Below is a small trained network, with its code and all its weights. Each question gives an input and a target symbol and asks what happens when units are switched off, that is, made to give their printed mean instead of their output.

import numpy as np


def w(rows, s, z=0):
    codes = np.array(rows[::2]) - 128.0
    scale = np.full(codes.shape[1], s)
    scale[-1] = z or s
    return codes * scale


def norm(h):
    return h / np.sqrt((h * h).mean(-1, keepdims=True) + 1e-5)


def f(y):
    return np.maximum(y, 0)


def softmax(a):
    e = np.exp(a - a.max(-1, keepdims=True))
    return e / e.sum(-1, keepdims=True)


def log_softmax(a):
    a = a - a.max(-1, keepdims=True)
    return a - np.log(np.exp(a).sum(-1, keepdims=True))


def net(x, mask):
    ids = ['ΓΛΠαβεζμξστψ'.index(c) for c in x.split()]
    T = len(ids)
    res = E[ids] + P[:T]
    u = 0
    for l in range(2):
        r = norm(res)
        for j in range(2):
            rows = slice(4 * j, 4 * j + 4)
            q, k, v = (r @ M[l][rows].T for M in (Q, K, V))
            z = softmax(np.where(np.tri(T) > 0, q @ k.T / 4**0.5, -1e9)) @ v
            o = O[l][rows]
            res = res + np.where(mask[u + j], z, o[:, -1]) @ o[:, :-1]
        u += 2
        y = f(norm(res) @ A[l][:, :-1].T + A[l][:, -1])
        res = res + np.where(mask[u : u + 12], y, B[l][:, -1]) @ B[l][:, :-1]
        u += 12
    return log_softmax(norm(res)[-1] @ U[:, :-1].T + U[:, -1])


Q, K, V, O, A, B = {}, {}, {}, {}, {}, {}
E = w([
[86,134,156],'Γ',
[141,92,73],'Λ',
[130,95,73],'Π',
[167,205,147],'α',
[144,155,95],'β',
[159,153,97],'ε',
[212,188,168],'ζ',
[183,183,179],'μ',
[62,243,6],'ξ',
[182,100,112],'σ',
[74,218,211],'τ',
[64,117,140],'ψ',
],0.02)
P = w([
[1,166,192],'0',
[167,122,70],'1',
[170,127,68],'2',
[163,128,78],'3',
[155,133,87],'4',
[148,133,94],'5',
[143,133,99],'6',
[140,131,101],'7',
[136,130,107],'8',
[131,130,109],'9',
[128,128,115],'10',
[124,124,116],'11',
],0.0057)
Q[0] = w([
[122,88,114],'0.h0',
[83,131,156],'0.h0',
[43,173,84],'0.h0',
[199,60,163],'0.h0',
[100,4,90],'0.h1',
[187,135,72],'0.h1',
[43,94,129],'0.h1',
[129,72,90],'0.h1',
],0.014)
K[0] = w([
[128,189,104],'0.h0',
[105,147,95],'0.h0',
[76,92,204],'0.h0',
[129,122,40],'0.h0',
[102,22,72],'0.h1',
[253,79,62],'0.h1',
[50,44,126],'0.h1',
[140,71,69],'0.h1',
],0.014)
V[0] = w([
[183,149,201],'0.h0',
[170,178,142],'0.h0',
[54,157,84],'0.h0',
[167,163,152],'0.h0',
[178,12,61],'0.h1',
[84,150,222],'0.h1',
[123,1,249],'0.h1',
[187,117,67],'0.h1',
],0.0086)
O[0] = w([
[126,255,74,125],'0.h0',
[105,84,130,160],'0.h0',
[100,161,137,144],'0.h0',
[117,54,176,147],'0.h0',
[119,103,125,116],'0.h1',
[91,121,135,76],'0.h1',
[224,151,2,2],'0.h1',
[146,228,47,184],'0.h1',
],0.0057,0.006)
A[0] = w([
[15,223,151,104],'0.n0',
[133,102,53,70],'0.n1',
[194,156,196,49],'0.n2',
[164,219,200,180],'0.n3',
[135,170,87,107],'0.n4',
[109,102,49,88],'0.n5',
[162,137,205,146],'0.n6',
[197,237,137,199],'0.n7',
[228,75,78,55],'0.n8',
[120,96,101,255],'0.n9',
[254,169,65,32],'0.n10',
[67,109,86,155],'0.n11',
],0.0098,0.0044)
B[0] = w([
[188,86,3,211],'0.n0',
[75,80,128,154],'0.n1',
[59,46,50,164],'0.n2',
[198,13,23,243],'0.n3',
[225,14,188,157],'0.n4',
[58,15,241,157],'0.n5',
[114,67,84,174],'0.n6',
[226,126,46,254],'0.n7',
[78,251,146,159],'0.n8',
[212,240,121,174],'0.n9',
[73,79,156,175],'0.n10',
[210,193,129,163],'0.n11',
],0.0051,0.0092)
Q[1] = w([
[245,137,178],'1.h0',
[98,128,174],'1.h0',
[23,4,90],'1.h0',
[67,90,133],'1.h0',
[222,156,76],'1.h1',
[129,153,157],'1.h1',
[72,116,167],'1.h1',
[21,89,88],'1.h1',
],0.016)
K[1] = w([
[163,149,3],'1.h0',
[190,132,159],'1.h0',
[46,136,200],'1.h0',
[30,25,116],'1.h0',
[170,167,167],'1.h1',
[122,161,79],'1.h1',
[59,106,38],'1.h1',
[11,81,189],'1.h1',
],0.013)
V[1] = w([
[13,73,199],'1.h0',
[24,203,98],'1.h0',
[85,254,85],'1.h0',
[131,41,189],'1.h0',
[109,246,111],'1.h1',
[109,121,224],'1.h1',
[138,217,102],'1.h1',
[134,222,254],'1.h1',
],0.0079)
O[1] = w([
[120,177,52,60],'1.h0',
[120,201,69,98],'1.h0',
[149,216,86,104],'1.h0',
[134,84,107,111],'1.h0',
[109,120,193,86],'1.h1',
[254,51,152,48],'1.h1',
[103,146,155,120],'1.h1',
[186,125,104,2],'1.h1',
],0.0077,0.0091)
A[1] = w([
[207,166,90,162],'1.n0',
[127,102,244,142],'1.n1',
[194,122,149,238],'1.n2',
[168,250,155,101],'1.n3',
[154,96,200,173],'1.n4',
[184,104,165,91],'1.n5',
[50,66,172,63],'1.n6',
[50,148,157,2],'1.n7',
[97,244,137,166],'1.n8',
[127,101,164,144],'1.n9',
[164,124,126,3],'1.n10',
[191,145,150,110],'1.n11',
],0.016,0.003)
B[1] = w([
[167,135,127,253],'1.n0',
[117,180,124,190],'1.n1',
[142,149,110,241],'1.n2',
[189,38,84,168],'1.n3',
[183,131,112,192],'1.n4',
[128,142,159,197],'1.n5',
[174,81,163,218],'1.n6',
[8,137,148,198],'1.n7',
[178,142,178,229],'1.n8',
[127,169,204,170],'1.n9',
[142,129,142,148],'1.n10',
[111,193,89,156],'1.n11',
],0.015,0.0048)
U = w([
[60,233,115,102],'Γ',
[93,113,161,136],'Λ',
[91,106,163,140],'Π',
[84,89,166,203],'α',
[24,134,19,100],'β',
[101,7,49,92],'ε',
[219,100,156,102],'ζ',
[183,11,177,110],'μ',
[123,232,53,117],'ξ',
[195,205,201,127],'σ',
[123,141,130,254],'τ',
[164,183,99,124],'ψ',
],0.017,0.0072)

Each question gives the input, a string of symbols that net reads in full, and the target symbol t.
The units are the heads (4 rows each of Q, K, V and O) and the neurons (one row each of A and B). Each row of codes is followed by its name. A weight is (code - 128) times the scale printed after its matrix; where a second scale follows, it is the last column's (O, A, B and U).
mask holds one flag per unit, layer by layer, with each layer's heads first. A switched-off unit (its flag False) gives its mean, the last column of its rows in O or B, instead of its output. The means were averaged over made-up inputs and are rounded, as every weight is.
A unit's drop is (log p(t) with every unit on - log p(t) with that unit switched off) / (log p(t) with every unit on - log p(t) with every unit switched off).
The circuit of an input: a set's keep is (log p(t) with only the set's units on - log p(t) with every unit switched off) / (log p(t) with every unit on - log p(t) with every unit switched off). Starting from the 12 units with the biggest drops (on a tie, the unit counted first), units are removed one at a time, each time the one whose removal leaves the highest keep (on an exact tie, the one counted first), for as long as the keep stays at least 0.8.
circuit, biggest first: the units of the circuit, biggest drop first
most important unit: the unit with the biggest drop
top k neurons: the k neurons with the biggest drops, biggest first
top k neurons in layer l: the k neurons of layer l with the biggest drops, biggest first
heads that matter: for each layer, one digit per head in row order, 1 if its drop is at least 0.15 and else 0, layers parted by /
input ε ζ ε μ Γ σ, target σ: heads that matter => 00 / 10
input Γ ε ε, target ε: circuit, biggest first => (1.h1, 1.n8, 1.h0)
input β Λ ζ ψ ε ψ μ ε Π Λ Π, target ξ: heads that matter => 11 / 11
input ε ε ζ ε ε α, target ε: top neuron => (0.n3)
input ζ ε Γ ζ Π μ, target μ: circuit, biggest first => (0.n3, 1.h0)
input ε ψ ζ Λ, target β: circuit, biggest first => (0.n7, 1.h0, 0.n3)
input Π ε ψ ζ τ ξ ε σ, target σ: top 2 neurons in layer 0 => (0.n8, 0.n3)
input ξ σ Λ β, target σ: top 3 neurons in layer 0 => (0.n2, 0.n0, 0.n6)
input ξ Λ Λ ξ ψ ε ε ε ε Λ Π, target σ: top 2 neurons in layer 1 => (1.n8, 1.n3)
input β ε α ε μ ε Λ, target ξ: circuit, biggest first => (1.h0, 0.n7, 0.h1, 0.n3)
input Λ ζ μ Γ ζ ζ β ε Π, target μ: top 4 neurons => (0.n5, 0.n11, 0.n1, 0.n0)
input ξ Π Γ, target σ: circuit, biggest first => (1.n8, 1.h0)
input Λ Γ β ε Λ β μ τ, target μ: heads that matter => 01 / 00
input Γ α Γ ψ ε Π Π α Π Π τ, target Γ: heads that matter => 11 / 10
input ε Γ ε ε Γ, target β: circuit, biggest first => (0.n7, 1.h0)
input ζ μ Λ β, target μ: circuit, biggest first => (1.h0)
input Λ ξ Π Λ Λ μ ε μ ζ τ ζ Π, target μ: top 3 neurons => (0.n3, 0.n1, 0.n0)
input β μ τ, target ξ: heads that matter => 11 / 10
input ε ζ ζ β ψ Π ε ε ψ, target β: top 4 neurons => (0.n7, 0.n8, 0.n4, 0.n0)
input Λ σ Π Λ, target μ: top 2 neurons => (0.n1, 0.n11)
input β Π α Λ σ ε Π ξ τ, target ξ: top 3 neurons => (0.n7, 0.n9, 0.n0)
input ξ ε ζ σ Λ, target ζ: heads that matter => 01 / 10
input α ε μ, target μ: top 3 neurons => (0.n3, 0.n2, 0.n6)
input Π σ Λ σ ε μ τ, target ε: most important unit => 0.h1
input Λ τ Π μ ψ, target μ: top 3 neurons => (0.n3, 0.n5, 0.n11)
